Here is a tiny trained network, its code and every weight. The questions are about switching its units off for an input and a target symbol, where a switched-off unit gives its printed mean instead of its output.

import numpy as np


def w(rows, s, z=0):
    codes = np.array(rows[::2]) - 128.0
    scale = np.full(codes.shape[1], s)
    scale[-1] = z or s
    return codes * scale


def norm(h):
    return h / np.sqrt((h * h).mean(-1, keepdims=True) + 1e-5)


def f(y):
    return np.maximum(y, 0)


def softmax(a):
    e = np.exp(a - a.max(-1, keepdims=True))
    return e / e.sum(-1, keepdims=True)


def log_softmax(a):
    a = a - a.max(-1, keepdims=True)
    return a - np.log(np.exp(a).sum(-1, keepdims=True))


def net(x, mask):
    ids = ['αγδζηθμξψ'.index(c) for c in x.split()]
    T = len(ids)
    res = E[ids] + P[:T]
    u = 0
    for l in range(3):
        q, k, v = (norm(res) @ M[l].T for M in (Q, K, V))
        z = softmax(np.where(np.tri(T) > 0, q @ k.T / 2**0.5, -1e9)) @ v
        res = res + np.where(mask[u], z, O[l][:, -1]) @ O[l][:, :-1]
        u += 1
        y = f(norm(res) @ A[l][:, :-1].T + A[l][:, -1])
        res = res + np.where(mask[u : u + 12], y, B[l][:, -1]) @ B[l][:, :-1]
        u += 12
    return log_softmax(norm(res)[-1] @ U[:, :-1].T + U[:, -1])


Q, K, V, O, A, B = {}, {}, {}, {}, {}, {}
E = w([
[178,121,188,183,187,173,157,132,119,35],'α',
[124,123,199,101,94,129,84,112,70,97],'γ',
[168,100,237,135,131,184,113,156,198,46],'δ',
[191,69,151,73,191,145,150,160,157,13],'ζ',
[150,185,124,182,96,136,148,163,134,194],'η',
[87,18,117,137,136,70,69,151,79,164],'θ',
[58,59,134,60,117,220,59,71,96,112],'μ',
[2,70,99,172,198,139,102,172,132,146],'ξ',
[114,88,162,169,144,151,63,68,190,138],'ψ',
],0.008)
P = w([
[155,141,158,49,239,222,26,133,142,173],'0',
[108,90,180,40,158,147,92,126,114,169],'1',
[124,106,147,47,186,135,157,99,74,180],'2',
[109,108,104,81,151,124,150,75,57,149],'3',
[103,116,80,109,123,109,173,52,54,119],'4',
[93,106,47,137,111,114,163,34,49,82],'5',
[97,92,32,148,91,105,156,4,40,32],'6',
],0.0031)
Q[0] = w([
[100,129,108,75,57,53,121,167,228,170],'0.h0',
[152,4,179,61,89,131,23,73,172,145],'0.h0',
],0.0033)
K[0] = w([
[123,99,253,88,201,162,121,190,127,72],'0.h0',
[110,49,139,158,134,101,114,86,105,81],'0.h0',
],0.0051)
V[0] = w([
[184,63,169,115,160,57,117,156,84,117],'0.h0',
[220,241,155,91,25,200,216,251,123,194],'0.h0',
],0.003)
O[0] = w([
[148,157,28,229,147,89,140,137,124,175,138],'0.h0',
[117,113,101,157,66,141,128,55,126,3,1],'0.h0',
],0.0043,0.0057)
A[0] = w([
[102,91,83,171,128,92,150,224,128,211,150],'0.n0',
[158,184,132,173,119,176,121,172,113,165,39],'0.n1',
[109,124,115,163,92,107,159,24,158,155,124],'0.n2',
[158,163,78,183,97,118,71,89,140,100,70],'0.n3',
[171,174,144,164,157,70,240,155,121,113,176],'0.n4',
[109,126,82,67,117,166,86,147,39,173,133],'0.n5',
[130,150,125,70,187,151,96,169,254,107,150],'0.n6',
[99,133,73,112,134,140,130,75,127,51,29],'0.n7',
[126,127,138,175,126,119,113,57,134,93,153],'0.n8',
[126,120,169,154,91,114,63,183,248,78,57],'0.n9',
[164,215,90,107,115,166,101,194,201,193,4],'0.n10',
[236,137,66,121,130,60,131,191,120,210,74],'0.n11',
],0.0041,0.0013)
B[0] = w([
[181,199,137,28,33,156,94,149,111,16,192],'0.n0',
[150,152,119,98,169,147,103,237,150,194,148],'0.n1',
[143,86,49,101,128,75,185,95,128,242,170],'0.n2',
[87,101,176,121,177,102,168,168,65,177,142],'0.n3',
[84,81,147,109,101,77,26,162,111,121,171],'0.n4',
[146,98,119,111,177,103,150,101,130,36,183],'0.n5',
[69,54,123,204,141,16,150,89,18,146,253],'0.n6',
[168,149,64,82,87,141,80,180,152,122,141],'0.n7',
[75,81,124,155,132,147,199,101,145,181,157],'0.n8',
[93,105,54,105,154,128,203,106,7,78,167],'0.n9',
[187,194,104,75,102,239,124,253,134,94,148],'0.n10',
[205,171,166,103,81,199,153,198,129,122,153],'0.n11',
],0.0032,0.0039)
Q[1] = w([
[92,44,167,55,211,120,82,153,115,174],'1.h0',
[98,1,112,171,203,94,116,49,56,99],'1.h0',
],0.0058)
K[1] = w([
[126,192,91,204,58,155,214,57,164,232],'1.h0',
[143,184,16,138,3,102,231,155,96,155],'1.h0',
],0.0047)
V[1] = w([
[225,113,93,153,93,98,120,1,226,193],'1.h0',
[37,44,113,99,165,102,120,81,160,179],'1.h0',
],0.0026)
O[1] = w([
[84,20,119,164,226,97,253,83,39,127,96],'1.h0',
[141,246,147,204,50,235,221,125,51,98,253],'1.h0',
],0.0047,0.0029)
A[1] = w([
[147,232,117,79,41,146,116,169,143,120,250],'1.n0',
[104,148,117,124,131,148,185,175,64,205,111],'1.n1',
[14,136,102,152,153,144,129,59,118,106,179],'1.n2',
[139,186,198,146,112,157,143,86,87,170,193],'1.n3',
[138,101,111,132,3,114,164,133,129,175,169],'1.n4',
[81,120,161,62,104,171,129,136,68,154,149],'1.n5',
[132,201,135,94,110,90,70,69,144,123,97],'1.n6',
[180,180,111,96,97,143,133,113,121,60,55],'1.n7',
[113,167,144,128,175,138,213,129,52,234,144],'1.n8',
[181,146,128,167,107,135,125,111,111,64,170],'1.n9',
[120,122,97,119,114,158,139,82,56,127,37],'1.n10',
[120,138,81,85,144,104,124,72,116,95,2],'1.n11',
],0.0048,0.00089)
B[1] = w([
[102,137,116,71,149,172,189,151,160,124,175],'1.n0',
[136,62,167,124,150,130,161,77,126,160,209],'1.n1',
[140,156,138,76,112,165,161,164,187,146,193],'1.n2',
[120,128,103,75,154,48,128,198,141,88,217],'1.n3',
[106,118,154,38,131,155,107,75,200,96,150],'1.n4',
[198,152,150,174,142,87,142,109,128,122,207],'1.n5',
[149,31,134,153,139,106,177,108,153,89,139],'1.n6',
[78,155,102,185,131,149,128,201,168,82,149],'1.n7',
[57,3,182,145,117,125,135,114,112,135,255],'1.n8',
[104,193,118,116,165,172,98,119,160,125,158],'1.n9',
[162,175,128,137,131,115,183,146,153,175,171],'1.n10',
[103,160,153,98,47,155,112,117,103,152,138],'1.n11',
],0.0052,0.0054)
Q[2] = w([
[158,58,197,62,149,153,155,151,113,152],'2.h0',
[129,134,117,68,187,209,168,253,142,13],'2.h0',
],0.0069)
K[2] = w([
[30,102,78,145,112,158,145,80,142,255],'2.h0',
[103,100,7,99,71,184,238,140,110,126],'2.h0',
],0.0066)
V[2] = w([
[252,94,119,132,111,106,158,146,104,79],'2.h0',
[96,81,93,161,182,103,121,213,147,103],'2.h0',
],0.0043)
O[2] = w([
[58,152,133,105,164,44,4,115,99,107,4],'2.h0',
[2,79,19,64,138,111,249,174,195,162,231],'2.h0',
],0.0046,0.0022)
A[2] = w([
[146,136,169,127,153,179,120,191,121,97,180],'2.n0',
[35,103,55,120,147,97,127,161,203,159,43],'2.n1',
[136,114,103,161,107,122,105,95,180,155,117],'2.n2',
[151,111,152,98,70,108,74,3,145,160,113],'2.n3',
[154,117,87,99,111,36,135,177,143,159,118],'2.n4',
[120,78,188,145,143,151,177,67,124,106,122],'2.n5',
[94,98,133,174,153,146,188,121,75,191,141],'2.n6',
[133,176,88,125,149,222,181,128,108,183,76],'2.n7',
[150,100,84,122,141,40,121,58,130,160,148],'2.n8',
[140,139,154,142,143,177,126,83,71,193,161],'2.n9',
[229,132,124,101,166,108,50,140,71,107,104],'2.n10',
[170,183,91,100,136,43,115,195,40,188,254],'2.n11',
],0.0055,0.00092)
B[2] = w([
[130,126,107,157,75,114,98,94,131,198,201],'2.n0',
[144,231,131,128,135,99,180,94,30,114,203],'2.n1',
[159,149,142,127,201,128,72,160,182,208,137],'2.n2',
[140,241,177,171,147,191,152,118,28,128,149],'2.n3',
[109,212,75,232,99,144,63,90,133,107,150],'2.n4',
[57,49,137,188,150,130,178,108,83,187,251],'2.n5',
[172,34,168,146,161,19,153,105,185,62,254],'2.n6',
[150,125,163,166,80,94,139,254,207,100,175],'2.n7',
[199,185,103,138,136,206,104,195,231,142,155],'2.n8',
[114,123,116,186,157,30,123,171,95,39,177],'2.n9',
[170,163,124,135,16,87,207,59,128,156,161],'2.n10',
[25,22,119,222,101,189,124,109,95,174,142],'2.n11',
],0.0043,0.0058)
U = w([
[218,118,94,47,97,25,81,78,197,97,10],'α',
[222,204,200,212,46,147,135,69,46,140,110],'γ',
[134,176,121,116,81,204,189,248,188,164,208],'δ',
[204,194,108,197,238,154,82,89,188,237,174],'ζ',
[120,133,147,45,157,255,123,25,79,141,16],'η',
[91,20,191,177,172,102,194,128,106,152,254],'θ',
[75,132,48,231,23,114,66,139,81,225,55],'μ',
[56,123,149,220,125,200,23,96,216,65,2],'ξ',
[22,221,64,110,194,73,105,138,70,90,178],'ψ',
],0.0046,0.0005)

Each question gives the input, a string of symbols that net reads in full, and the target symbol t.
The units are the heads (2 rows each of Q, K, V and O) and the neurons (one row each of A and B). Each row of codes is followed by its name. A weight is (code - 128) times the scale printed after its matrix; where a second scale follows, it is the last column's (O, A, B and U).
mask holds one flag per unit, layer by layer, with each layer's heads first. A switched-off unit (its flag False) gives its mean, the last column of its rows in O or B, instead of its output. The means were averaged over made-up inputs and are rounded, as every weight is.
A unit's drop is (log p(t) with every unit on - log p(t) with that unit switched off) / (log p(t) with every unit on - log p(t) with every unit switched off).
unit that matters most: the unit with the biggest drop
k most important neurons: the k neurons with the biggest drops, biggest first
k most important neurons of layer l: the k neurons of layer l with the biggest drops, biggest first
drop when u is switched off: that unit's drop, to one decimal
input γ δ α δ, target ξ: 2 most important neurons	(1.n3, 1.n8)
input δ ψ η, target δ: 2 most important neurons	(0.n6, 1.n0)
input η μ γ ψ μ ζ, target α: 2 most important neurons of layer 1	(1.n8, 1.n3)
input μ ψ γ ψ ζ ζ γ, target ψ: unit that matters most	0.n6
input ζ ψ η, target δ: 2 most important neurons of layer 0	(0.n6, 0.n10)
input μ ζ ψ θ μ ζ ζ, target γ: 2 most important neurons of layer 2	(2.n10, 2.n6)
input μ ξ ψ γ α ζ, target ψ: 2 most important neurons	(1.n5, 1.n7)
input ψ ψ ψ ψ ξ θ ζ, target δ: 2 most important neurons of layer 0	(0.n2, 0.n8)
input η α ψ ψ μ, target η: 2 most important neurons of layer 0	(0.n5, 0.n3)
input η ξ η δ ξ, target δ: 2 most important neurons	(1.n2, 1.n8)
input η δ θ, target μ: 2 most important neurons	(2.n11, 2.n4)
input ζ ξ θ μ μ, target γ: 3 most important neurons	(1.n5, 1.n8, 0.n0)
input ξ α θ, target δ: 3 most important neurons	(0.n0, 1.n0, 0.n6)
input θ ζ ζ, target μ: unit that matters most	1.h0
input η ψ γ γ, target γ: 3 most important neurons	(1.n8, 2.n3, 1.n3)
input ψ ζ δ θ, target μ: 2 most important neurons of layer 0	(0.n0, 0.n5)
input ψ η ξ, target ψ: 2 most important neurons	(2.n1, 1.n8)
input ζ ζ δ μ θ, target γ: 3 most important neurons	(0.n0, 1.n4, 1.n3)
input ζ ψ ψ α ξ μ, target δ: 2 most important neurons of layer 1	(1.n8, 1.n2)
input ζ μ μ η ψ α, target ξ: most important neuron	(1.n7)
input ψ ξ δ ξ, target δ: 2 most important neurons of layer 2	(2.n7, 2.n5)
input ψ η ζ, target α: 2 most important neurons of layer 1	(1.n8, 1.n1)
input ζ α δ, target ψ: 2 most important neurons of layer 1	(1.n8, 1.n1)
input ζ α η ζ θ μ, target η: drop when 1.h0 is switched off	2.4
input ψ ψ η ψ, target ζ: drop when 2.n8 is switched off	0.1
input ζ ζ μ, target γ: drop when 2.h0 is switched off	0.8
input ζ ξ α ζ δ μ ζ, target γ: most important neuron of layer 0	(0.n0)
